[-11.0  -2.7   9.1  -4.8  -4.8   6.6  40.5   6.5  -3.1  33.9  10.1  -0.4
   3.2  13.6  21.1   1.5  -4.4   6.7 -10.2  -4.4  33.7   3.6  -0.3  -2.6]
j460
[ 4.4 -3.5 17.2  2.1 -1.7 16.6  0.3 19.0 -5.7 -3.8  0.6 -5.9  0.3 20.1
 -9.4 24.2  8.8 -6.2 -8.7  5.2 51.7 -3.1 -2.9  6.7]
J256
[ -2.7 -13.2  -0.5   4.6 -19.9  10.5  18.5  -2.3  -6.5  16.8   3.6  -0.3
  -5.4  -4.8  15.4   2.4   5.6  -5.8  -6.4 -10.5  -7.2   4.3   3.6   8.1]
j460
[ 13.1 -21.4 -20.9   8.9  12.8  17.7 -42.2  -2.0   1.9 -21.6  -3.8   0.3
   5.9  -8.2 -20.7   7.4  19.8  -6.8   5.2  -7.4 -53.4 -13.6  23.5  16.2]
j381
[-10.9  -5.1  19.8  -1.0  -9.6   1.8  16.8  21.9  -3.5   1.0  18.8  -3.1
   0.7   2.0   9.3  11.4   1.4   2.7 -15.6  -9.3  31.0  -5.5   6.7  12.8]
j460
[ -3.6 -12.5   8.8   0.8 -15.9  15.9  15.1 -11.7   9.9  16.6  -9.2   8.5
  -4.2  36.3   9.1 -10.8   8.0   4.9   5.0  -3.9  25.2  -0.3  -8.8   5.7]
J256
[ 14.8  -3.8  26.1   2.9   7.9   3.8   0.7   5.3 -14.8  22.1   8.0   0.0
   2.1 -15.0  -4.8   9.2   0.1  -7.5  -9.3  11.0  13.7  -3.4 -11.3 -22.2]
j833
[  7.2 -14.4   2.7   7.8   4.8  13.7  22.5  13.6  -7.7  56.6  -1.6  -8.4
   8.4  -0.8 -12.3  11.3   7.7  -3.3 -18.7   7.0  28.0  -4.5  -4.6 -10.3]
J256
[  0.6  -1.5  -5.3   5.8 -23.3   3.4 -44.0  -2.3 -11.0 -56.5   6.2   4.1
 -10.6 -16.8 -26.0  20.6  17.9 -12.0   4.1  -2.1   6.6  -3.9  -0.7  30.2]
J144
[ -9.3  25.5  29.8  -3.1   7.8 -12.4 -19.3   1.5 -25.7 -44.8  25.1   2.0
  -8.4  20.0   1.6  12.7 -15.5  15.9   4.2   5.9  73.0   4.0   3.8  -7.2]
J144
[  1.1  -8.8 -13.2  -4.6 -31.6  18.7 -26.4  -4.7   1.9 -21.5 -12.0   4.9
 -11.3 -32.1  -4.8  30.4  19.8 -22.5   6.9 -11.3 -33.3   2.7 -17.0  20.2]
j381
[  3.4   6.3  -9.2   4.1  -8.8  -5.6 -26.3 -19.1 -23.9 -13.8  15.7   7.2
 -10.8 -12.3 -15.1  11.3   8.4   2.3  10.2   7.6  21.6   3.9  -0.6   2.6]
j642
[  5.1 -21.1   5.4  11.4 -16.0  10.8  -3.6  18.7   5.0 -14.4  -5.4 -10.9
   3.5  20.0 -13.9   9.0  16.6  -6.4 -14.7  -7.5   9.4  -9.2  13.0  25.5]
J256
[  7.0 -16.8  11.6  12.1 -24.5   8.8 -13.6  -9.9 -24.8   2.9  16.6  -2.1
 -21.8  -9.2   3.8  15.3  10.8  -5.3  -5.4  -8.2   5.5  -0.3   1.4   9.6]
J144
[  9.7   9.4  17.2   0.5   1.9  -1.8  -7.1  17.8  -2.0 -13.6 -12.7 -12.9
   2.4  14.5 -17.7  22.4  -5.0  -9.3  -4.7  15.7  54.9   1.2 -16.7   0.2]
J256
[  8.5 -13.8  10.2   9.9  -4.0   7.3 -24.1  16.6  10.0 -19.6  -1.2  -2.9
  -2.9   7.2 -27.2   6.9  20.6  -0.9  -8.5   6.2  10.3 -12.2  -2.6  20.7]
J256
[  7.0 -15.3  21.9   2.4  16.3  14.5  -5.2  11.9   3.0 -16.8  -1.0   1.4
  -1.0   3.0   9.5   5.1   4.3  -8.2  -2.9  -1.6 -20.3  -6.7   6.6  -1.4]
j833
